Below is a small trained network, with its code and all its weights. Each question gives an input and a target symbol and asks what happens when units are switched off, that is, made to give their printed mean instead of their output.

import numpy as np


def w(rows, s, z=0):
    codes = np.array(rows[::2]) - 128.0
    scale = np.full(codes.shape[1], s)
    scale[-1] = z or s
    return codes * scale


def f(y):
    return np.maximum(y, 0)


def softmax(a):
    e = np.exp(a - a.max(-1, keepdims=True))
    return e / e.sum(-1, keepdims=True)


def log_softmax(a):
    a = a - a.max(-1, keepdims=True)
    return a - np.log(np.exp(a).sum(-1, keepdims=True))


def net(x, mask):
    ids = ['αβγεζλσψω'.index(c) for c in x.split()]
    T = len(ids)
    res = E[ids] + P[:T]
    u = 0
    for l in range(2):
        q, k, v = (res @ M[l].T for M in (Q, K, V))
        z = softmax(np.where(np.tri(T) > 0, q @ k.T / 3**0.5, -1e9)) @ v
        res = res + np.where(mask[u], z, O[l][:, -1]) @ O[l][:, :-1]
        u += 1
        y = f(res @ A[l][:, :-1].T + A[l][:, -1])
        res = res + np.where(mask[u : u + 4], y, B[l][:, -1]) @ B[l][:, :-1]
        u += 4
    return log_softmax(res[-1] @ U[:, :-1].T + U[:, -1])


Q, K, V, O, A, B = {}, {}, {}, {}, {}, {}
E = w([
[146,98,184,132,33],'α',
[133,105,157,133,38],'β',
[6,213,49,49,165],'γ',
[73,137,103,84,36],'ε',
[118,116,206,117,105],'ζ',
[104,158,146,59,108],'λ',
[83,171,168,57,169],'σ',
[73,152,156,123,191],'ψ',
[46,143,164,141,146],'ω',
],0.013)
P = w([
[206,192,46,179,103],'0',
[140,126,135,116,137],'1',
[83,61,97,97,143],'2',
[143,214,179,150,106],'3',
[166,137,169,83,146],'4',
[25,81,110,93,126],'5',
[132,254,221,162,92],'6',
[185,136,224,64,142],'7',
[128,71,204,50,133],'8',
[215,202,149,167,12],'9',
],0.0099)
Q[0] = w([
[23,147,102,186,106],'L0H0',
[63,216,206,17,108],'L0H0',
[46,131,254,135,66],'L0H0',
],0.0065)
K[0] = w([
[2,102,121,222,106],'L0H0',
[67,215,252,71,84],'L0H0',
[136,212,101,163,54],'L0H0',
],0.0067)
V[0] = w([
[9,147,200,150,60],'L0H0',
[111,137,148,78,93],'L0H0',
[14,169,152,189,70],'L0H0',
],0.014)
O[0] = w([
[254,87,211,106,126,246],'L0H0',
[115,126,165,94,117,190],'L0H0',
[214,131,124,97,174,219],'L0H0',
],0.014,0.011)
A[0] = w([
[136,189,195,107,162,2],'L0N0',
[205,57,177,120,135,143],'L0N1',
[96,9,127,62,184,98],'L0N2',
[95,104,197,199,212,53],'L0N3',
],0.013,0.0033)
B[0] = w([
[149,13,119,175,38,175],'L0N0',
[62,162,113,116,164,253],'L0N1',
[82,211,90,102,5,152],'L0N2',
[109,12,164,76,126,131],'L0N3',
],0.011,0.043)
Q[1] = w([
[2,152,96,96,160],'L1H0',
[167,194,128,189,132],'L1H0',
[47,122,36,149,114],'L1H0',
],0.021)
K[1] = w([
[146,102,253,29,86],'L1H0',
[69,137,153,236,104],'L1H0',
[64,8,190,69,82],'L1H0',
],0.019)
V[1] = w([
[147,217,251,133,135],'L1H0',
[147,155,161,56,186],'L1H0',
[190,130,117,126,63],'L1H0',
],0.029)
O[1] = w([
[91,236,254,64,66,147],'L1H0',
[123,133,183,65,174,166],'L1H0',
[232,147,57,76,72,244],'L1H0',
],0.019,0.011)
A[1] = w([
[159,156,175,50,174,111],'L1N0',
[118,145,152,201,219,3],'L1N1',
[54,167,169,171,116,123],'L1N2',
[60,116,135,7,237,100],'L1N3',
],0.014,0.0058)
B[1] = w([
[85,110,184,247,240,254],'L1N0',
[81,223,209,162,128,147],'L1N1',
[201,100,73,203,100,173],'L1N2',
[165,60,86,23,35,229],'L1N3',
],0.012,0.039)
U = w([
[254,124,119,181,199,33],'α',
[120,105,102,180,126,172],'β',
[242,90,65,111,187,95],'γ',
[192,115,147,68,180,170],'ε',
[110,139,157,138,9,106],'ζ',
[207,234,185,94,125,253],'λ',
[212,185,148,86,47,106],'σ',
[91,63,12,152,166,194],'ψ',
[84,93,79,81,84,121],'ω',
],0.0056,0.0069)

Each question gives the input, a string of symbols that net reads in full, and the target symbol t.
The units are the heads (3 rows each of Q, K, V and O) and the neurons (one row each of A and B). Each row of codes is followed by its name. A weight is (code - 128) times the scale printed after its matrix; where a second scale follows, it is the last column's (O, A, B and U).
mask holds one flag per unit, layer by layer, with each layer's heads first. A switched-off unit (its flag False) gives its mean, the last column of its rows in O or B, instead of its output. The means were averaged over made-up inputs and are rounded, as every weight is.
A unit's drop is (log p(t) with every unit on - log p(t) with that unit switched off) / (log p(t) with every unit on - log p(t) with every unit switched off).
The circuit of an input: a set's keep is (log p(t) with only the set's units on - log p(t) with every unit switched off) / (log p(t) with every unit on - log p(t) with every unit switched off). Starting from all 10 units, units are removed one at a time, each time the one whose removal leaves the highest keep (on an exact tie, the one counted first), for as long as the keep stays at least 0.8.
circuit, biggest first: the units of the circuit, biggest drop first
most important unit: the unit with the biggest drop
k most important neurons: the k neurons with the biggest drops, biggest first
top k neurons in layer l: the k neurons of layer l with the biggest drops, biggest first
input β α ω ω α ε α α γ α, target γ: circuit, biggest first -> (L1H0)
input ζ ζ α γ β α α, target λ: circuit, biggest first -> (L0N1, L1H0, L1N3)
input ε λ α ω ε ω ζ α α, target ζ: 2 most important neurons -> (L0N0, L0N2)
input ζ γ σ ε ψ α, target ψ: circuit, biggest first -> (L0N3, L1H0, L0N0)
input ζ α σ, target σ: circuit, biggest first -> (L0N2, L1H0)
input ε α ε α σ α α ψ, target ε: 4 most important neurons -> (L0N1, L1N0, L0N0, L0N2)
input ψ γ λ α α ω ζ γ ε λ, target β: top 3 neurons in layer 0 -> (L0N1, L0N0, L0N2)
input α λ β α α ζ ζ γ, target γ: circuit, biggest first -> (L0N1, L1H0, L0H0, L0N0)
input ψ ζ ψ α, target β: top 2 neurons in layer 0 -> (L0N1, L0N0)
input ζ ω α β, target λ: circuit, biggest first -> (L1H0, L1N3)
input ω γ α β α, target γ: circuit, biggest first -> (L0N1, L1H0)
input ε α α α ψ β, target ψ: circuit, biggest first -> (L0N3, L1H0, L0N0)
input λ β α α ψ ω ε, target ψ: circuit, biggest first -> (L0N1, L0N0, L0H0, L1H0)
input α ζ β, target ζ: most important unit -> L0N0
input ε ω ψ α β γ γ, target α: circuit, biggest first -> (L0H0, L1N3, L0N0)
input α ψ ζ α ε β ω α ε ζ, target σ: circuit, biggest first -> (L0N0, L0H0, L0N1, L1H0)
input γ ψ ε, target ψ: 2 most important neurons -> (L0N1, L0N2)
input λ ε γ α α λ ε β ψ, target ψ: circuit, biggest first -> (L0N3, L1H0, L0N2, L0N0)
input β α β λ ω ζ β, target γ: 3 most important neurons -> (L0N1, L0N0, L0N2)
input γ γ σ α ψ ε ε α α, target ε: top 3 neurons in layer 0 -> (L0N1, L0N0, L0N2)
input ψ β σ ζ γ ω, target ω: most important unit -> L0N3
input γ α λ ζ, target ω: top 3 neurons in layer 1 -> (L1N0, L1N3, L1N1)
input λ ψ ε ζ α β ε λ α, target λ: top 3 neurons in layer 0 -> (L0N0, L0N1, L0N2)
input ε γ α ψ, target α: 3 most important neurons -> (L0N1, L0N0, L0N2)
